Below are the code and all the weights of a small trained network. Each question names an input and a class and asks about switching units off, where a switched-off unit gives its printed mean instead of its output.

import numpy as np


def w(rows, s, z=0):
    codes = np.array(rows[::2]) - 128.0
    scale = np.full(codes.shape[1], s)
    scale[-1] = z or s
    return codes * scale


def norm(h):
    return h / np.sqrt((h * h).mean(-1, keepdims=True) + 1e-5)


def f(y):
    return np.maximum(y, 0)


def log_softmax(a):
    a = a - a.max(-1, keepdims=True)
    return a - np.log(np.exp(a).sum(-1, keepdims=True))


def net(x, mask):
    res = np.array(x, float).reshape(1, 6) / 4 @ E
    u = 0
    for l in range(3):
        y = f(norm(res) @ A[l][:, :-1].T + A[l][:, -1])
        res = res + np.where(mask[u : u + 6], y, B[l][:, -1]) @ B[l][:, :-1]
        u += 6
    return log_softmax(norm(res)[-1] @ U[:, :-1].T + U[:, -1])


A, B = {}, {}
E = w([
[128,127,128],'x0',
[128,127,127],'x1',
[128,88,210],'x2',
[246,116,124],'x3',
[127,128,127],'x4',
[118,41,74],'x5',
],0.011)
A[0] = w([
[54,37,190,24],'0.n0',
[140,244,188,16],'0.n1',
[148,133,183,88],'0.n2',
[134,97,206,1],'0.n3',
[2,199,120,88],'0.n4',
[78,230,162,47],'0.n5',
],0.0081,0.0052)
B[0] = w([
[64,85,113,184],'0.n0',
[126,3,40,193],'0.n1',
[114,179,129,164],'0.n2',
[208,249,64,139],'0.n3',
[169,151,15,255],'0.n4',
[111,219,101,194],'0.n5',
],0.007,0.0035)
A[1] = w([
[202,189,100,231],'1.n0',
[125,200,165,216],'1.n1',
[21,246,170,77],'1.n2',
[47,46,101,101],'1.n3',
[179,158,198,3],'1.n4',
[44,161,111,146],'1.n5',
],0.013,0.0035)
B[1] = w([
[137,235,211,255],'1.n0',
[209,112,152,202],'1.n1',
[254,67,60,222],'1.n2',
[125,223,188,214],'1.n3',
[88,89,232,172],'1.n4',
[112,26,181,215],'1.n5',
],0.0091,0.007)
A[2] = w([
[180,102,174,109],'2.n0',
[90,183,134,20],'2.n1',
[197,150,70,153],'2.n2',
[207,141,78,161],'2.n3',
[1,172,28,67],'2.n4',
[183,92,176,3],'2.n5',
],0.014,0.0046)
B[2] = w([
[92,67,1,227],'2.n0',
[134,63,204,136],'2.n1',
[49,173,118,243],'2.n2',
[5,112,98,255],'2.n3',
[245,107,231,204],'2.n4',
[181,99,71,189],'2.n5',
],0.01,0.0068)
U = w([
[58,174,75,194],'0',
[209,123,187,184],'1',
[169,77,68,170],'2',
[66,108,184,4],'3',
[188,251,117,2],'4',
],0.026,0.0042)

Each question gives the input, the list of numbers given to net, and the class t.
The units are the neurons (one row each of A and B). Each row of codes is followed by its name. A weight is (code - 128) times the scale printed after its matrix; where a second scale follows, it is the last column's (A, B and U).
mask holds one flag per neuron, layer by layer. A switched-off neuron (its flag False) gives its mean, the last column of its row in B, instead of its output. The means were averaged over made-up inputs and are rounded, as every weight is.
A unit's drop is (log p(t) with every unit on - log p(t) with that unit switched off) / (log p(t) with every unit on - log p(t) with every unit switched off).
The circuit of an input: a set's keep is (log p(t) with only the set's units on - log p(t) with every unit switched off) / (log p(t) with every unit on - log p(t) with every unit switched off). Starting from the 12 units with the biggest drops (on a tie, the unit counted first), units are removed one at a time, each time the one whose removal leaves the highest keep (on an exact tie, the one counted first), for as long as the keep stays at least 0.8.
units of the circuit, in order: the units of the circuit, biggest drop first
top k neurons: the k neurons with the biggest drops, biggest first
k most important neurons of layer l: the k neurons of layer l with the biggest drops, biggest first
drop of u: that unit's drop, to one decimal
input [-4,-5,5,0,-8,6], class 3: units of the circuit, in order -> 1.n2
input [3,6,-3,-1,3,8], class 1: top 3 neurons -> 1.n2; 2.n4; 1.n3
input [-8,6,7,0,-8,7], class 3: 2 most important neurons of layer 0 -> 0.n0; 0.n4
input [-4,6,3,0,4,7], class 3: units of the circuit, in order -> 1.n2; 1.n3; 2.n4; 2.n3
input [2,7,1,7,-8,1], class 2: top 3 neurons -> 1.n3; 2.n0; 0.n4
input [2,3,-1,7,-3,0], class 4: top 2 neurons -> 1.n0; 0.n1
input [5,0,-8,-2,3,4], class 1: units of the circuit, in order -> 2.n4; 1.n2
input [1,-1,0,3,-3,8], class 0: top 2 neurons -> 1.n5; 1.n4
input [-3,4,-1,-3,5,8], class 1: 2 most important neurons of layer 2 -> 2.n4; 2.n3
input [-4,-8,6,2,-2,1], class 2: top 2 neurons -> 1.n0; 2.n0
input [2,0,-3,-3,1,8], class 1: units of the circuit, in order -> 2.n4; 1.n3
input [7,5,0,6,0,7], class 0: top 2 neurons -> 1.n5; 2.n3
input [8,-5,3,-1,-7,8], class 3: top 3 neurons -> 1.n2; 0.n4; 1.n3
input [-5,7,7,1,-8,2], class 2: most important neuron of layer 0 -> 0.n3
input [7,1,-8,-7,-8,1], class 1: top 2 neurons -> 2.n4; 1.n5
input [5,0,-4,1,-6,4], class 0: top 2 neurons -> 0.n0; 1.n4
input [-7,0,1,-1,-8,0], class 2: 2 most important neurons of layer 1 -> 1.n0; 1.n5
input [-3,0,-7,0,4,6], class 1: 2 most important neurons of layer 1 -> 1.n2; 1.n1
input [-1,-2,0,8,7,4], class 0: 2 most important neurons of layer 2 -> 2.n3; 2.n2
input [-1,7,1,-3,-8,-7], class 2: top neuron -> 1.n2
input [4,3,-3,-5,8,5], class 1: drop of 2.n4 -> 0.8
input [6,3,8,-1,-5,-1], class 2: drop of 1.n5 -> 0.0
input [-3,-7,-8,3,-5,2], class 0: drop of 2.n3 -> 0.1
input [-7,7,-4,-6,3,3], class 1: drop of 2.n4 -> 0.8
